Rows lie near named flat spaces through zero. A row that begins with a name and a colon came from that space; any other row is followed by the name of its block's space that it lies nearest.
lgdz: [ 30 -31 -11 -23  -8  -2 -13   8  31  -5  13  -5  25  -1   4  -1  13 -13
 -19  -1]
gnrp: [ 24  -5  12 -44  45   8  52 -20  25 -11  18   6   9  28 -13 -28  12 -61
  17 -11]
frnr: [-30   0  36  48 -27 -34 -34  10 -40   1 -31 -37  -4 -40  12  13  -1  42
  26 -29]
gnrp: [-48  48  13  57 -16 -31   1  27  -7  29 -23  -2 -29  39   9 -26 -20   7
  -8   2]
ntlm: [ 22 -20  -7 -11 -14 -17   0  26  16 -13  13   8  -4  16  -2 -40   7  28
  -5  11]
gnrp: [-18 -31  43  40 -24 -22   9  20  22  -4 -15  20  62  24  20   3 -17   2
  21  18]
ntlm: [-40 -12  13   9  22  -1  -5 -38 -30   3  -5 -10  15 -21  10  16   1 -19
   9 -17]
frnr: [-17  40  -1  -4   6  17  -9   8   7  33 -20   3 -37  26 -11  14  -7 -20
 -31  14]
gnrp: [ 15 -42   8 -30  30  -5   7 -23   1  -9   7 -12  17  -8  -3 -23  10   9
   4   8]
frnr: [-24  39 -20  12  -6 -11 -16  11 -36 -14  -7 -31  17  -9   7  21 -21  -1
 -31  -9]
lgdz: [-27 -18  20 -36  26   0 -37 -28  -3  29  -6  12  19 -11   6 -14  15  -2
 -38   2]
frnr: [-11  -2 -45 -20  29  16  14  -9  10  -3  38  21 -22  15 -10 -20   9 -17
 -53  18]
ntlm: [-25  19  -1  -7  10  17 -15 -30 -38   8 -20 -15   0 -12   3  36 -11 -17
   8 -10]
frnr: [-23  15 -23  41 -26 -30   7  34 -37 -47   7 -35  -3   4   6   6 -13   0
   5 -23]
frnr: [  3  28 -27  -4   5  18  22  12   6 -15   4 -18 -11  27 -10  33 -10 -58
 -15  -3]
frnr: [ 48 -25  -5  -6  -1  -9   5   1  38   9  13  -6   2 -10   0 -27  14  19
   4   2]
lgdz: [  1 -14  -6  -2 -14  -2  -8  14 -12 -24   1  -4  13  -3   1  11  -5  14
  -2   7]
ntlm: [ 30  62 -19   9   3  15   5 -26  10  46 -12 -12 -28 -14   2   7  -8  -9
  15 -18]
ntlm: [-10  18  18  -3  -3   7 -13 -16 -41   5 -29  -8 -11 -12  -1  13 -12  24
  36  -3]
gnrp: [  2 -41  12 -17  -2 -14 -23 -18  -7   0   1  12  41 -13  16 -26   5  34
   7   6]
gnrp: [ 33 -10  -7  18 -38   8 -39 -19  -8   8 -13  -9  50 -63  23  46 -11  47
  25  -5]
ntlm: [ -6  37  43 -15  19  17   2 -10 -17  21 -31   4 -20 -11 -15  13  -4   9
  18   1]
lgdz: [  5  41 -13   4  10 -14  -1  19 -18   6 -29 -71 -43  16 -14   2 -16   2
 -16   2]
ntlm: [  8  -7  18 -37   9  -1   2  18   8 -10  -1   7  -9  21 -14 -21  11  -6
  -8   5]
gnrp: [ 29 -37  18 -61   1   7  15  -5  30 -25  25  60  80  23  10 -26   9 -29
  12   4]
lgdz: [ 14  29   2 -23  -2  -7  15 -16  12  20 -10  21  44  49  20 -35 -20 -34
  27  -3]
frnr: [ 33  -8 -55   5 -11   7  14   1  33  -7  22 -11  21  18  10  11  -9 -30
 -15   9]
ntlm: [  6 -36  14  -3  31 -25  30  -2  60   8  46  19  -3   3  -2 -58  45 -46
 -23 -31]
lgdz: [  9 -34  -2 -20 -13  13 -22   6 -12 -24  -4  -8  10 -13  -5  32   3  13
   2  11]
ntlm: [  7  -1  19  24  -1  12  20  10 -14 -35   0   1  41 -44  -5  47 -19  38
  10  19]
gnrp: [-26  36  -7  -2 -24  27 -16  14 -16   0 -10  38   3  18   1  38 -18  -9
 -13  15]
lgdz: [ 43  31 -82  15  -9   1  24   7  27 -14  53   5  22 -14  10 -11 -11   5
 -40   3]
frnr: [ 37 -25 -26 -19  41 -11  -1 -39  27  10  51  -3  39 -74   8 -37  27  29
 -48 -13]
ntlm: [-15 -48  43 -10  30 -24  15   6   0 -25  13  11  30  -9  -5 -39  12  31
 -10  15]
lgdz: [  1  -8  -1   3 -10  10  -5 -15  -6  -4   3  26  47 -16  14  16 -13  18
   9  13]
frnr: [ 17 -29  15 -45   5   9  13 -12 -18 -36   2  20  49   8   1  -6  -7   6
  36  12]
lgdz: [-41  58  18  13   9   3 -10 -14 -46  31 -31   0 -50  -1  -6  -4 -12  20
  13  -7]
ntlm: [ 22  13  -6 -38   0  -6  -3   2  -6   6 -27 -26  -5  51  -1 -24 -15 -13
  16  10]
ntlm: [ -3  12  -1 -50  18  25 -13   0 -20 -17   8   8  -9 -20 -19  20  13  -8
 -31  -4]
lgdz: [  3  22  -5  15   6  10  20  -9  11  16  10  14 -37  -4  -7  -6   9 -11
  13 -13]
frnr: [ 37 -14  -2  -5 -22 -29 -17  10   2  -5  -2  -8  42 -13  17 -36  -9  61
   9   9]
gnrp: [-51 -26  20  58 -19  -7 -20  -1 -21   9 -30 -15  -7  -2  11  37 -12  14
  17  10]
gnrp: [ 13 -32  26  23 -35 -27 -50  -2 -12   4  -2   3  34 -79  21  -5  15  86
  17 -20]
lgdz: [ 32 -11  -3  26 -38 -11 -17  25  29  -1   5  -2  31 -28  12  16   1  25
  -5  -3]
frnr: [-47 -10  30 -24   7  11 -13 -26 -49  -9 -11  51  36   4   9  -3 -12  22
  20  17]
lgdz: [ 16  10  21  38 -24  10   6   0   4   9 -21   2   5 -21   4  36 -13  21
  47   1]
gnrp: [-14 -31 -31  48 -12 -30 -26   8  -8   9  -5 -61 -53  -9   3  -9   7  33
 -16  -1]
gnrp: [ 30 -48 -23   7  -6 -21   5   0  30  -7  13 -30  18  11  11 -20   6  -7
   3   1]
[-54  -5   6  55 -22  -9  -7  -6 -42 -20  -7 -10  13 -18  18  42  -9 -17
  29 -29]
frnr
[-17  21  18  30  -5 -20   2  30   0   6 -11  -3  -5   7  -2 -14 -13  34
 -19  16]
gnrp
[ -2   0  17  21  25 -10   1  -7  40  43   7 -12 -35 -23  -7 -15  28 -12
 -30 -17]
lgdz
[ 12 -28  29  38  28   7  24 -15  48  28   2 -18 -24 -35 -12  23  22 -13
   3  -4]
lgdz
[ -3  32  12 -45  36  14  22  -4  -7   1  -8  24  27  34 -10 -21 -24   3
 -23  41]
gnrp
[ -4 -21 -15 -35  22  -3  -1   4   5 -11  17 -13 -26  18 -13 -21  22 -28
 -32  -5]
lgdz
[-18   2  -9  41   6 -23 -12   8   6  19  14 -24 -52 -32  -5 -18  23  22
 -34 -20]
frnr
[ -4  -8  39  25  21 -22  16  16  65  46  23  46 -33  -5  -9 -67  33  29
 -37   8]
ntlm
[  4 -53 -24   6 -26 -18 -23 -18  10   4   7  -5  23  13  28 -16   9 -15
  21 -15]
gnrp
[-46 -15  31 -23   9  19  -8 -25 -58 -29 -20  16  31  -2   2  36 -12 -11
  33   2]
frnr
[-44 -41   8  85 -35 -19  -9   7  -8  -6   5  20  16 -23  22  15  -7  48
  16  12]
ntlm
[ 20  59  -4  48 -39 -45 -22  44  -8  12 -43 -67  41   0  21   5 -49  50
 -16  10]
lgdz
[  8  32 -23 -16 -12  24  -7   3  -4  -1   4  16  -7   1  -4  24  -5 -14
 -10  -2]
gnrp
[ 36  40   3   2   6  18  24  -5   8   3  -4  -8   4 -25  -8  26 -10  -3
  18  -7]
ntlm
[ -2  18  37   1  29  10  13  -3  19  20  12  29 -18 -40 -17  -7  21  17
 -20  -4]
ntlm
[-7 -2 13 14 -5  2  6 -3 -5 -2 -5 10 10 -4  3  9 -7  8 19  4]
lgdz
[ 12 -39   2 -35  15 -15  26  31  65 -14  24   2  10  71  -7 -34  24 -88
 -34  -3]
ntlm
[-48   2  16  58 -40 -13 -15  48 -56 -45  -6   1 -39 -31 -10  27  -4  70
  13   0]
lgdz
[ 21  59   9  14 -36 -22 -42  45  -4  30 -59 -66 -15   9   0  19 -26  28
 -18   3]
frnr
[  1 -21 -61  31 -26  -6  -7  10  12  -6  17 -14  -7  22  13   2  -9  -1
 -19  15]
frnr

Each name stands for a flat space through zero: a line, a plane or more. A row that begins with a name and a colon came from that space; any other row is followed by the name of the space it lies nearest, among the names in its block.
bl-hd: [ 35   2  -6  -2  -2 -18  -6 -20 -12  13 -12  11  -7   9  -1 -20  -6   9
   0  -3]
bl-hd: [  2  11 -13   0 -16 -12  -5  34   9   8 -25  -7  16 -12 -19  -2  25   6
   5  11]
th-ft: [-10 -27 -35 -73  46  -1 -14 -32 -23  91  12  -3  -4  20   1  -6 -13 -27
  10  55]
th-ft: [-21 -16  -2 -31  29   4   7 -28   7  68 -20  -7 -12   9 -19 -19 -17 -12
 -22  -8]
rm-gq: [ 23  33  12 -19 -29 -26 -14  28   2 -21 -39  -3  23 -10  13  18   5   3
  17  -7]
rm-gq: [ 34  -8   8 -21  18  -4 -11 -39 -30  17 -17   8  -3  18  14   0 -31   6
  -3  21]
th-ft: [-21  -2  -7 -26  12 -10   1  -8  -6  29   3   4  -3   6  -8 -10  -9 -29
   0  -1]
rm-gq: [  9  19 -15  -3  -1  -8 -29 -18   5  -3 -62  -1  28  17 -23   5  13  -5
   7 -25]
bs-nq: [ -1  -6 -28   8  -3   3 -21  59   6  24 -11 -52  18 -14 -17  11  46  31
  -5  14]
th-ft: [  8  15 -21 -12  -7  -8  -7 -37  12 -30   6  25  16  17  22  15  -5 -17
  25 -16]
rm-gq: [  2  -9  48  24 -13  24  27   4  -2 -18  51  14 -40 -13  27 -16 -12  13
   3  13]
dr-dj: [  5 -15 -35 -26  20   5   2 -47   1  17 -18  -9  35  24  27  32 -29   7
 -12  44]
bs-nq: [ 16 -13  36 -30   2  41 -14 -79   8  90 -20 -23 -25  43  47 -31 -14  22
  12  21]
bs-nq: [ 11 -13  12 -16  12  24 -29  -2  -8  54 -15 -45  -8  12  11  -3  14  27
   3  14]
rm-gq: [  -9   15  -71 -100   36  -53  -25   28   -8   25   -4   27   30  -15
  -31   35   10  -60   35    5]
bs-nq: [ 28  31  -3  29 -53 -12  37 -33  36 -63  27  92 -10  -5  14 -29   5 -11
  43   4]
bl-hd: [-23  -6 -38 -39  39 -29   0   9 -15  -3   3  10  18  -8 -25  29 -20 -39
 -13 -10]
th-ft: [ 16   6 -25 -15   3  -9 -22 -40  -9  -5  46  31 -17  24  16 -18  10 -27
  42 -20]
rm-gq: [ 11  -5 -10  30   3  -7   5   2  -4 -31  26   5 -10  -4  -5  -3   0   9
 -13 -28]
th-ft: [ 50   7 -30  -4 -20 -44   2  17 -12   2  -4   3  11  -8   9  -8   0  22
  -3  20]
dr-dj: [ -3  -1   7  21  -5   1  21   9  18 -12  10  10 -16 -15 -13 -11   2   9
 -14 -25]
bs-nq: [-12   5 -56  -1  10 -20  -1  -3   4 -55  27  20  31   2  -1  36   1 -27
   8 -14]
rm-gq: [ -8 -19 -21 -12  32   0  20 -28   4  25  -4  21  -5   0 -24  -5 -21  -7
 -22   9]
dr-dj: [ 30  15  31 -16 -11  20 -35 -33  17  17 -10 -23 -19  22  40  -4  13  24
  28 -53]
bs-nq: [-27  12 -19  24 -32 -16  49   3  50  -7 -22  20  19 -13 -18 -15  -3  -5
 -24  -8]
th-ft: [-12   2  24  50 -26  -6  37   7   7 -26   7  15 -14 -10 -12 -30 -12   0
 -27 -15]
dr-dj: [ 24  -2 -13 -14   8  11 -23 -28  13  23 -21 -24   7  18  18  11   8  27
   4 -15]
rm-gq: [-23  -1 -27  31  -9  18   6   7  30  -6   5   9   7  -3 -28  -9  38   0
  10   4]
bl-hd: [ 26  17  -2 -40  -4 -38 -18  16 -38 -10  28  30  -8  -5  12  -3  -5 -31
  37  12]
dr-dj: [  5 -25  11  -3  47   7   8 -84 -30  30   7  49 -42  28 -29 -44 -43 -28
 -16 -13]
bs-nq: [ 24  -4  25  19  -2   1  -5  -3 -25  -4  11   8 -26   2  -1 -24  -3   9
   1   1]
rm-gq: [-20 -20 -43  45  -7   6  17  10  22  16  -6 -41  25   4 -12  -4  17  29
 -40  14]
th-ft: [ 25  17 -42 -50  -8 -63   3   6  -5  25 -37   1  35  -2   5   8 -21 -11
 -11   9]
dr-dj: [  3   0  11  58 -22   4 -14 -24 -42 -19 -14   7   9  33 -11 -37   2 -11
   4  36]
th-ft: [-38   2  10 -30  14  -2   1  -9  -4  13  -6   2   5   5  -4   7 -20 -40
  -2  -9]
th-ft: [ 33  12  -4 -41  17   6 -27 -49  11 -12 -28   2  16  19  34  41 -16  10
  18 -30]
bs-nq: [ 20  -2   3   7   9 -13   4   8 -11  -4   1  19 -20 -13 -25 -16  -1   5
  -8 -15]
bl-hd: [-17 -15   1  38  10  18  -2  18 -11 -21  11 -20   2  -3 -15   7   9  10
 -17   2]
rm-gq: [ 27   6 -12  -9  -2 -35   6  27 -15 -32  28  10  -3 -19  12  14 -12   2
  -3 -13]
bl-hd: [  5   4 -11 -55  28 -41   4  10 -18   8  -3  23  -2 -17 -16  13 -30 -30
  -8 -16]
bs-nq: [ -3 -10  -5  -9  -8  -6  28  -6  31  82 -25 -11 -15  -4 -16 -44   1  18
 -28   7]
dr-dj: [  8  -5 -10 -11   7  17 -10 -21  17  15 -10 -20   9  11  20  18   4  22
   1  -1]
bs-nq: [-19  -8  -8 -11  -6  15   7  -9  36  68 -38 -41  13   9   3  -9   9  21
 -19  10]
bs-nq: [  0 -22 -15 -46  60 -14 -21  27 -23  52 -19 -32 -10 -16 -41  15  -6   3
 -32 -26]
bl-hd: [-54   9  -8 -26  12   3  -9 -19   9   9 -15   0  19  17 -11  10  -5 -53
   8 -22]
dr-dj: [ -2 -13 -16 -23  22  16   2 -23  17  17   1  -5   5   5  12  22  -8   9
  -3   6]
bl-hd: [  4   4   3   4  -4   9  -6 -27   5  -5  -1   9  -2  14   9  -5   1  -3
  12  -8]
dr-dj: [ 13   2 -27  -1  -8 -12 -18  23  -5  12 -34 -40  36   4   4  19  14  23
  -9  24]
th-ft: [ -2  -3  -7  -9  13  18  -8 -47  11   3  13  16  -8  20  10  -1  -1 -10
  17 -15]
dr-dj: [ -5 -13  10  73 -29  40  31 -11  43 -15 -21 -41  16   5  21   4   3  63
 -43   7]
bl-hd: [ 21  -6  -8  12  23 -21 -14  23 -41 -28   7   9  -6 -11 -31   3  -2  -2
 -11 -10]
dr-dj: [-20 -18  17  14  14  50 -13 -16   4  18   7 -18 -12  13   1  -2  16  10
   8  15]
bl-hd: [ 19  15   6  -8  16 -14 -17  30 -21 -61  10  36  -6 -23 -24  25   6 -15
  24 -25]
rm-gq: [-50 -23  39  31   3  66  13 -35  20  44  -1 -17 -22  20  -4 -30   6   4
  -8  21]
[ 21 -15 -40  12  39  -3  -1 -48   2 -21 -16  20   9  13 -25  15 -17  10
 -25 -31]
bl-hd
[ -29    5  -10 -106   58    5  -57  -29    3   72  -38  -27    6   22
   -8   32    0  -44   24  -54]
th-ft
[ -7  10 -14   1 -12 -19  30  17  29  -3 -11  26   3 -22 -25  -9   3  -5
 -10 -10]
bs-nq
[ 28   5 -10 -25  19 -50 -18  34 -55  -9   5  20  -7 -15 -29  -4  -9 -25
   2  -4]
bl-hd
[ 26  -8 -34 -43  45 -31 -20 -34 -33  15 -13  15   7  15 -13  12 -29 -18
  -8 -10]
rm-gq
[-31  -3   1   3   1  -2   3 -16 -24 -34  32  -3  16  19  31  19 -29 -36
  -1  10]
bs-nq
[-20  -8  50  43  -6  33  -2 -16 -21  -1   9   4 -29  15  -9 -37   1 -10
   3   8]
dr-dj
[-10 -26  24  -1  32  71 -27 -62   8  42   4 -20 -25  34  14  -4  10  16
  16   1]
dr-dj
[-28  -5  22  28 -11  -4  47  -4  12   4 -16   9  -4  -8 -16 -23 -31  -6
 -45  -1]
th-ft
[  5 -16  19  26  10   4 -18 -28 -50  34 -36 -18  -3  31 -20 -36 -15  -1
 -23  28]
dr-dj
[ 34  -5  20 -43  34   8 -30 -55 -18  27   5   3 -32  23  24  -1 -22   2
  13 -39]
th-ft
[-11  -4  36  20 -10  38  19 -52  42  33 -35 -15 -13  19  13 -22 -13  25
 -23 -27]
bl-hd
[-26  20  -1  -5 -16 -30   7  44   9  -6 -32 -12  22 -17 -23   5   3 -20
 -16 -25]
th-ft
[ 17   3  22 -49   8   2  -2 -15  -3  34  12  27 -29  -4  14 -12  -9 -10
  29  13]
bs-nq
[ -8  -1  58  36 -53  40  -3  28   8  53 -24 -63  -6   7  31 -34  29  45
   1  55]
bs-nq
[ 52 -10 -26  26  -8   0   8   9   5 -22  19   5   1 -13  13   8  14  53
  -1  31]
bl-hd
[-25 -15   4  -9  -4  11  -4  10  -5  52  -9 -62  16  13  26   4  -4  11
 -21  34]
rm-gq
[-20   7 -45  31 -15  -8   7  -9  13 -60  19   6  39  12  11  25   5 -16
   2  -4]
bs-nq
[ -8   0 -20 -52  10 -28 -21  28 -23  33   2 -42  21   2  21  23  -6 -15
  -1  12]
rm-gq
[  0   2  25  -1  -5  24 -26 -13  -8  13  -5 -20  -5  19  19  -3  10   3
  20   3]
dr-dj
[  3  -5   5  29   1  13  15 -32  15 -15  15  28 -23   5  -9 -21  -2   3
  -3 -26]
dr-dj
[ 40   4   9  11  -9 -10   4  27   1  -5 -15   5 -10 -22 -12  -7   9  35
  -6   1]
bl-hd
[ 11  14 -10   3 -13  -7 -30   5  -6  -6 -24 -20  22  13   4   7  20   4
  15  -6]
rm-gq
[ -6  13  47  42 -50  10 -10  -6 -33 -21 -22 -29  25  30  43 -11 -11  -1
   5  50]
dr-dj

Each name stands for a flat space through zero: a line, a plane or more. A row that begins with a name and a colon came from that space; any other row is followed by the name of the space it lies nearest, among the names in its block.
qc_rf: [-20 -53   0  45 -58  17  -7  27  49  32 -51  10 -21  32 -53  17  16  -8
 -10 -24]
qc_rf: [ -6   6  20  -4  -7  58 -17  15 -40   6 -11  -3  -6   3  -2 -19 -16 -26
 -13 -21]
qc_rf: [  5   4  10  -2   9  28 -19  11 -33  12  40   3 -16 -11  20 -32 -17 -17
   8   8]
hq_hj: [ 10   3   7 -22 -28 -26   1 -12 -20   4  10 -28 -26 -50  48 -34  -9   0
 -12  11]
fh_zm: [-31  28  30 -19   7   7  -4  11 -20   9  -2  50  15  23  10 -25 -12  -1
 -48   7]
hq_hj: [ -9  15  23   1   5 -11  12 -22  39  27  20   7 -15  11 -24 -12 -11  18
  -5  -1]
fh_zm: [-17 -45 -10  41 -51  -1 -28  24  10  15  34  20 -19 -37   2  -9  28  -9
  -1  22]
fh_zm: [ -8  11  16 -20 -13  19  12 -21  10  17 -35 -39  -7  21  -5 -31 -36  -3
  12 -26]
ds_hr: [-14  15  19   9 -12  65 -11 -16 -15 -10   1 -27   6 -24 -43  12  10 -18
   3 -29]
ds_hr: [ -3  17  -2 -19  14 -30  25 -16  26  -1 -30  -4  14  32  -5   6  -9  16
   0  -3]
rc_td: [ 22 -56  -6  61 -24  -6  -1   4  45   3 -21  12 -24 -16 -56  70  38  15
 -12 -29]
hq_hj: [  5 -11  12   2 -15 -17   3 -13 -28   0  18 -15 -30 -46   9   9   2 -26
  16   9]
ds_hr: [-15   3   1   6 -20  13  -9  11 -13  -6  12   1  -1 -23 -14  10  27 -18
  -7  10]
rc_td: [-20 -30 -28  26 -51 -23  -1   2  50   5   4 -20  -3 -19 -20   8  36   3
  23  19]
fh_zm: [ -8  -5  -4  10 -16  12   3   2  24   5 -19 -11   1  13 -30  11  11  -1
   3 -11]
fh_zm: [ 24 -44 -13  31 -21   8 -36  10 -15  -6  32  11  -7 -57  51 -24  -1  23
 -18  -1]
fh_zm: [-14  20  10 -20  -1   3   5 -16 -22  -2  14 -22  -2 -15   7 -17 -10 -23
  24  11]
ds_hr: [  7  22  13 -19  16  33   7 -11 -28  -8 -20 -29   1   7 -10   3 -17 -18
   9 -23]
ds_hr: [  9  12   6 -13  18   3  15 -34 -17 -32 -36 -22  23 -12  -4  30  -8   5
   2 -28]
fh_zm: [ 20  21  11   0  19  26  -4  21   7  16  14  11 -19  19 -22   3   8   9
 -32 -10]
fh_zm: [ 38 -15 -13   3  -5  16 -15   1 -13  -7   3 -29 -12 -32  35 -18 -10  18
  -8 -18]
hq_hj: [-27  36   7 -14   8 -12   4 -12  15   3  41  11  14  -5  -6 -15  12   8
  -2  28]
rc_td: [ 21  19 -22 -23  37  -3   1  20  -8 -19 -23  12  32  39  31  -6  -8  25
 -22  -2]
rc_td: [ 11 -23 -16  16  -2  10  -7  22  16  -6 -45  19  18  30  -3  14   4  23
 -29 -24]
qc_rf: [ 23  -5   4  -8   8   0  10  -9 -18  -5 -23 -22 -13  -2   5  12 -15  -9
  10 -18]
rc_td: [  5 -18  29  10   5  27  -4   0 -33   8 -24  15 -16   8  -7   9 -27 -22
  -6 -29]
qc_rf: [-10 -10   2   7  -6 -15  -2   0  -3  -2   4  18   3  -9   4   6   6  -2
  -3   9]
rc_td: [ 20  -3 -24   0 -13 -14  -1  11  13 -13  -6 -14   1 -19   9  12  29  20
 -20   3]
fh_zm: [ 24 -28 -24  10 -25  -2   2   8  24   2 -39 -36 -12   4  -1   6   4  11
   5 -20]
qc_rf: [-15 -29 -35  14 -50  63 -13  44   6 -14 -95 -34  25  43 -39  21  26 -24
  -1 -37]
hq_hj: [ -2  -8   9  18  21  -8   7  -6  -2  -3  11  23  -2   6 -30  40   8 -14
  18   3]
ds_hr: [ 55   7  -9 -18  20  -5  -7  35 -48  -1  26  -9 -39 -21  42  -4   5 -11
 -17  13]
qc_rf: [-22  20  22 -16  12 -33  28 -36  29  13 -11   5   6  25 -14  -4 -23  11
   9   1]
rc_td: [  9 -28 -19  39  -8   6 -15  19  24  -2  22  14  -4 -12 -25  30  35   8
   1   5]
hq_hj: [ 36  -1 -26  -2  30  30 -25  40 -26 -12  10  14  13  16  37 -17  -4  15
 -19  -2]
rc_td: [  5  13  -7 -18  -2 -34  30 -11  21  -5 -34 -28  -6  13 -20  29  14  -2
   8  -1]
ds_hr: [  4  19 -13 -23  14  12  -2  16 -10  -8 -19  -4  21  29  20 -19  -9   6
 -11  -1]
hq_hj: [ 15 -22 -15  26 -12  20  -9  -7  38   3  -1 -24  -1  -7 -16   1   3  26
   9 -23]
fh_zm: [ 12 -17  -6   0 -39   0 -11  19  -9  24  21 -31 -46 -29  22 -32   2 -21
  11  14]
ds_hr: [-22  11  -9  -7   3   7  12 -19  37 -17 -59  -3  54  42 -17   5  -8  32
 -10 -27]
ds_hr: [ 22 -56 -22  25   1 -36  -7   4   6 -12 -31  30  14   2  42  10 -15  30
  -7  -9]
rc_td: [-15  -9  21  24  -1  -3   5 -22  16  17  34   6 -21 -12 -41  19   3 -16
  31   5]
rc_td: [ -2 -11  17  12   6   6 -26 -22 -24   7  72  17  -5 -51  49 -50 -32  11
  10  14]
qc_rf: [  0 -65 -24  36 -47   8 -24  42  -4   6 -31  13 -10   1  12   2  12 -15
  -1  -3]
qc_rf: [ -5  11 -17 -14   3   8   4   3  23   8 -10 -24  12  36   2 -28 -14   7
  23   1]
hq_hj: [  7  -5  -5 -16   9  22  -5  39 -38  -4 -57  16  11  50  19  -5 -18 -18
 -20 -15]
qc_rf: [ -7   6 -17 -14  22 -25  -1  -4 -20  -8  43   1  12  -4  38 -23 -13 -13
  47  40]
rc_td: [ 18  18   0 -20  15 -17  13  -9 -11  -9  -2 -15  -6  -8  12   7  -1   2
  -3   1]
ds_hr: [-54 -18   1  24 -39  64 -40  27 -29   1  16  19  23  -6  -8 -29   8 -39
  11  10]
hq_hj: [ 32 -24 -13   6 -17  -4  -8  -1  -2  -4  -9 -25 -15 -31  31 -10  -5  17
  -7 -14]
fh_zm: [ -9   2   6  -4  10 -12   6 -30 -10  -4  24 -13   2 -17   8  -6 -18 -12
  42  11]
qc_rf: [-26  13  49  -3   2  21  12 -23 -20  16 -10   7 -16   9 -38  10 -22 -34
   6 -18]
ds_hr: [-13 -24   3   8  -6 -33  14 -10  15   7 -28  14   1  21  -3  11 -14  -3
  16   0]
hq_hj: [  8  10   8   3  30   5   3 -15   4   3  27   3  -3   3 -12   5 -10   4
  18  -1]
hq_hj: [-27  12  19   7  -9 -15  14 -32  36  15  23  -3  -7 -10 -37   6   7   2
  14   8]
[ 27   2 -26  10  34  12 -31  28 -28 -17  74  22  10 -27  39 -12  15  11
   2  30]
rc_td
[-35   7   1   7 -17  90 -31  13 -17  -8 -16  -8  39  16 -18 -27  -6 -14
   0 -26]
ds_hr
[ 24 -28 -41   5  -9 -24 -15  59  11   0 -23  33   8  29  44 -12  16  28
 -43  14]
ds_hr
[ -5 -47 -23  24 -33  -5 -22  11  -1   0   9   0   1 -23  34 -23  -3  -2
  22  12]
rc_td
[  0  10  -4  -1  12  11 -15  35 -21   2  25  32   1  10   9  -7  13  -8
 -20  20]
hq_hj
[-47   6  -4 -14 -65 -26  16 -43  22 -13 -22 -55  15 -48  -7  -7  19  -9
  22   9]
hq_hj
[ 42 -33 -29  16   9 -49  17  -5  37 -16 -39  -4   0   4   2  47  12  37
  -4 -16]
rc_td
[-35   0  -8 -15 -28  -8  19  29   2  -4 -86   7  19  59 -29  26  17 -31
 -11  -3]
ds_hr
[-60  16  16 -25  -6 -37  23 -29 -13  -4 -15  11  26  16   2  -7 -17 -34
  36  28]
fh_zm
[ 12 -62 -15  48 -29   1 -18  10   8 -16 -34  22   7 -24  -2  37  19  17
 -23 -26]
ds_hr
[-21 -28   8  32 -24  -5   0 -16  31   9  -6  11  -1  -7 -31  18   6   3
   8  -9]
ds_hr
[-35  20  21 -24  10 -19  30 -25 -11  -8 -44   4  20  32 -21  21 -16 -28
  20  -1]
hq_hj
[  6  40 -10 -13   1  19   5   9  43   0  -6 -18  12  17 -29   0  29  34
 -39 -10]
ds_hr
[ -9 -16 -18  15 -20 -17  15   0  50   0 -39 -11   7  24 -39  33  23   8
   9  -8]
qc_rf
[-45  35  42 -35 -38 -44  29 -63 -18  10  34 -46 -31 -70   2 -21  -7 -41
  35  31]
hq_hj
[  7  22 -18 -15  23   7  -6   4 -28 -25  29 -12  19 -16  20  -2  10  -7
  17  20]
qc_rf
[ 18  -9  -6   7  -7 -13  -8   8   7  -5  -1  15  -1 -20  20   1  12  29
 -40  -4]
qc_rf
[ 18  -7   9   5   3 -10   6  -7  33  33  15  -8 -33  13  -3 -21 -22  16
   7  -6]
qc_rf
[ 40  -7   5 -14   6  -2 -10   8 -24  14   7  -5 -28 -13  60 -45 -35  17
 -24  -8]
fh_zm
[-12  37  11  -5   1  32  -8   1  26  27  57 -13 -14   1 -25 -35   7   4
   2  12]
ds_hr
